Below is a small trained network, with its code and all its weights. Each question gives an input and a class and asks what happens when units are switched off, that is, made to give their printed mean instead of their output.

import numpy as np


def w(rows, s, z=0):
    codes = np.array(rows[::2]) - 128.0
    scale = np.full(codes.shape[1], s)
    scale[-1] = z or s
    return codes * scale


def f(y):
    return np.maximum(y, 0)


def log_softmax(a):
    a = a - a.max(-1, keepdims=True)
    return a - np.log(np.exp(a).sum(-1, keepdims=True))


def net(x, mask):
    res = np.array(x, float).reshape(1, 4) / 4 @ E
    y = f(res @ A[0][:, :-1].T + A[0][:, -1])
    res = res + np.where(mask, y, B[0][:, -1]) @ B[0][:, :-1]
    return log_softmax(res[-1] @ U[:, :-1].T + U[:, -1])


A, B = {}, {}
E = w([
[202,139,142,237,132,81],'x0',
[202,169,10,85,164,158],'x1',
[164,152,159,22,81,50],'x2',
[58,201,64,158,127,85],'x3',
],0.013)
A[0] = w([
[80,215,107,153,136,76,71],'neuron 0',
[48,98,144,56,136,184,109],'neuron 1',
[180,139,119,191,87,96,57],'neuron 2',
[174,146,164,68,141,85,144],'neuron 3',
[187,133,81,114,119,147,1],'neuron 4',
[120,87,104,163,160,194,112],'neuron 5',
[150,125,132,99,123,90,90],'neuron 6',
[171,132,153,107,87,138,76],'neuron 7',
[213,138,147,182,134,103,61],'neuron 8',
[84,100,186,148,83,87,167],'neuron 9',
[78,109,126,144,249,144,118],'neuron 10',
[196,182,31,112,143,132,97],'neuron 11',
[110,142,126,182,151,180,174],'neuron 12',
[145,134,136,150,125,214,133],'neuron 13',
[199,138,71,90,135,157,88],'neuron 14',
[136,150,92,87,36,61,72],'neuron 15',
[97,119,91,79,107,184,46],'neuron 16',
[200,70,183,111,158,179,44],'neuron 17',
],0.014,0.0023)
B[0] = w([
[35,63,55,56,169,119,210],'neuron 0',
[197,88,108,145,100,162,248],'neuron 1',
[201,91,102,115,73,131,195],'neuron 2',
[158,188,147,95,148,109,211],'neuron 3',
[92,147,152,153,135,182,184],'neuron 4',
[166,186,153,133,183,87,209],'neuron 5',
[159,145,140,128,146,95,169],'neuron 6',
[106,137,94,89,161,73,174],'neuron 7',
[181,68,87,125,64,149,203],'neuron 8',
[92,170,197,209,75,183,229],'neuron 9',
[172,165,135,98,181,108,202],'neuron 10',
[88,137,173,167,106,158,245],'neuron 11',
[155,164,159,80,138,96,208],'neuron 12',
[137,168,99,102,172,106,186],'neuron 13',
[92,131,170,190,128,175,218],'neuron 14',
[172,173,119,103,166,98,206],'neuron 15',
[188,75,86,148,77,147,202],'neuron 16',
[4,75,101,71,190,79,224],'neuron 17',
],0.013,0.015)
U = w([
[210,249,126,123,149,62,165],'0',
[81,152,198,250,81,197,100],'1',
[252,24,42,163,50,162,249],'2',
[26,63,41,103,154,85,1],'3',
],0.013,0.00091)

Each question gives the input, the list of numbers given to net, and the class t.
The units are the neurons (one row each of A and B). Each row of codes is followed by its name. A weight is (code - 128) times the scale printed after its matrix; where a second scale follows, it is the last column's (A, B and U).
mask holds one flag per neuron, in row order. A switched-off neuron (its flag False) gives its mean, the last column of its row in B, instead of its output. The means were averaged over made-up inputs and are rounded, as every weight is.
A unit's drop is (log p(t) with every unit on - log p(t) with that unit switched off) / (log p(t) with every unit on - log p(t) with every unit switched off).
The circuit of an input: a set's keep is (log p(t) with only the set's units on - log p(t) with every unit switched off) / (log p(t) with every unit on - log p(t) with every unit switched off). Starting from the 12 units with the biggest drops (on a tie, the unit counted first), units are removed one at a time, each time the one whose removal leaves the highest keep (on an exact tie, the one counted first), for as long as the keep stays at least 0.8.
circuit, biggest first: the units of the circuit, biggest drop first
unit that matters most: the unit with the biggest drop
k most important neurons: the k neurons with the biggest drops, biggest first
drop of u: that unit's drop, to one decimal
input [-8,0,5,-4], class 2: circuit, biggest first -> [neuron 1]
input [-5,-4,7,-8], class 3: 2 most important neurons -> [neuron 17; neuron 5]
input [-8,-8,5,6], class 1: 2 most important neurons -> [neuron 9; neuron 8]
input [4,4,5,6], class 3: 2 most important neurons -> [neuron 0; neuron 5]
input [-7,8,-3,-5], class 1: 3 most important neurons -> [neuron 14; neuron 11; neuron 4]
input [6,4,0,-7], class 3: 3 most important neurons -> [neuron 17; neuron 1; neuron 16]
input [-4,6,-7,-1], class 0: 2 most important neurons -> [neuron 5; neuron 10]
input [-8,7,-2,3], class 2: 2 most important neurons -> [neuron 16; neuron 1]
input [-8,7,-3,0], class 2: 3 most important neurons -> [neuron 16; neuron 1; neuron 9]
input [1,5,0,5], class 1: 2 most important neurons -> [neuron 11; neuron 17]
input [-5,0,-5,5], class 0: 4 most important neurons -> [neuron 17; neuron 10; neuron 8; neuron 5]
input [-7,7,-5,3], class 1: 3 most important neurons -> [neuron 11; neuron 14; neuron 8]
input [-8,6,1,3], class 2: drop of neuron 1 -> 0.3
input [0,-6,5,2], class 1: unit that matters most -> neuron 9
input [-5,-3,0,-8], class 3: drop of neuron 17 -> 5.3
input [-2,4,-7,-2], class 0: drop of neuron 14 -> 0.0
